Below is a small trained network, with its code and all its weights. Each question gives an input and a class and asks what happens when units are switched off, that is, made to give their printed mean instead of their output.

import numpy as np


def w(rows, s, z=0):
    codes = np.array(rows[::2]) - 128.0
    scale = np.full(codes.shape[1], s)
    scale[-1] = z or s
    return codes * scale


def f(y):
    return np.maximum(y, 0)


def log_softmax(a):
    a = a - a.max(-1, keepdims=True)
    return a - np.log(np.exp(a).sum(-1, keepdims=True))


def net(x, mask):
    res = np.array(x, float).reshape(1, 7) / 4 @ E
    y = f(res @ A[0][:, :-1].T + A[0][:, -1])
    res = res + np.where(mask, y, B[0][:, -1]) @ B[0][:, :-1]
    return log_softmax(res[-1] @ U[:, :-1].T + U[:, -1])


A, B = {}, {}
E = w([
[188,28,24],'x0',
[138,163,115],'x1',
[185,121,126],'x2',
[100,3,227],'x3',
[221,114,157],'x4',
[41,134,95],'x5',
[60,185,153],'x6',
],0.004)
A[0] = w([
[80,127,221,136],'neuron 0',
[121,150,80,130],'neuron 1',
[74,157,80,158],'neuron 2',
[129,129,101,104],'neuron 3',
[78,126,192,127],'neuron 4',
[141,35,163,168],'neuron 5',
[210,163,105,209],'neuron 6',
[178,165,79,234],'neuron 7',
[139,50,157,158],'neuron 8',
[2,130,158,84],'neuron 9',
[160,169,153,133],'neuron 10',
[157,142,87,56],'neuron 11',
[222,121,238,161],'neuron 12',
[151,238,71,252],'neuron 13',
[146,2,172,170],'neuron 14',
[197,84,125,113],'neuron 15',
[80,140,72,138],'neuron 16',
[173,150,183,254],'neuron 17',
[175,185,163,143],'neuron 18',
[171,71,55,254],'neuron 19',
[209,52,187,215],'neuron 20',
],0.01,0.0032)
B[0] = w([
[122,255,184,193],'neuron 0',
[131,133,128,158],'neuron 1',
[156,92,158,180],'neuron 2',
[127,136,129,136],'neuron 3',
[106,217,187,178],'neuron 4',
[180,156,65,202],'neuron 5',
[110,56,62,206],'neuron 6',
[118,25,118,210],'neuron 7',
[172,149,74,189],'neuron 8',
[22,135,189,194],'neuron 9',
[160,124,149,160],'neuron 10',
[95,155,87,141],'neuron 11',
[194,113,176,211],'neuron 12',
[163,19,187,255],'neuron 13',
[197,154,29,223],'neuron 14',
[78,83,79,170],'neuron 15',
[147,75,137,167],'neuron 16',
[203,115,146,215],'neuron 17',
[181,135,150,176],'neuron 18',
[169,198,36,222],'neuron 19',
[235,144,129,227],'neuron 20',
],0.019,0.0055)
U = w([
[192,181,195,254],'0',
[209,168,89,179],'1',
[119,218,94,10],'2',
[1,188,147,182],'3',
[125,104,99,82],'4',
[176,75,208,158],'5',
[118,168,134,5],'6',
],0.008,0.0054)

Each question gives the input, the list of numbers given to net, and the class t.
The units are the neurons (one row each of A and B). Each row of codes is followed by its name. A weight is (code - 128) times the scale printed after its matrix; where a second scale follows, it is the last column's (A, B and U).
mask holds one flag per neuron, in row order. A switched-off neuron (its flag False) gives its mean, the last column of its row in B, instead of its output. The means were averaged over made-up inputs and are rounded, as every weight is.
A unit's drop is (log p(t) with every unit on - log p(t) with that unit switched off) / (log p(t) with every unit on - log p(t) with every unit switched off).
The circuit of an input: a set's keep is (log p(t) with only the set's units on - log p(t) with every unit switched off) / (log p(t) with every unit on - log p(t) with every unit switched off). Starting from the 12 units with the biggest drops (on a tie, the unit counted first), units are removed one at a time, each time the one whose removal leaves the highest keep (on an exact tie, the one counted first), for as long as the keep stays at least 0.8.
units of the circuit, in order: the units of the circuit, biggest drop first
most important unit: the unit with the biggest drop
k most important neurons: the k neurons with the biggest drops, biggest first
drop of u: that unit's drop, to one decimal
input [3,7,-2,-5,-4,-5,6], class 5: most important unit	neuron 13
input [-4,-8,3,-3,1,6,1], class 5: units of the circuit, in order	(neuron 19; neuron 14)
input [-8,-7,-7,4,8,5,3], class 3: units of the circuit, in order	(neuron 9; neuron 13)
input [1,4,4,-6,0,-7,1], class 5: units of the circuit, in order	(neuron 13; neuron 7)
input [3,6,-1,-3,4,0,5], class 5: 2 most important neurons	(neuron 13; neuron 14)
input [-8,2,5,-3,-7,5,6], class 3: 2 most important neurons	(neuron 9; neuron 20)
input [4,-3,6,-1,-7,3,8], class 5: 2 most important neurons	(neuron 2; neuron 16)
input [4,7,1,8,-3,1,8], class 2: drop of neuron 13	0.3
input [-2,6,-6,-6,8,3,6], class 5: drop of neuron 13	0.1
input [1,7,-5,4,-5,3,4], class 3: drop of neuron 6	0.0
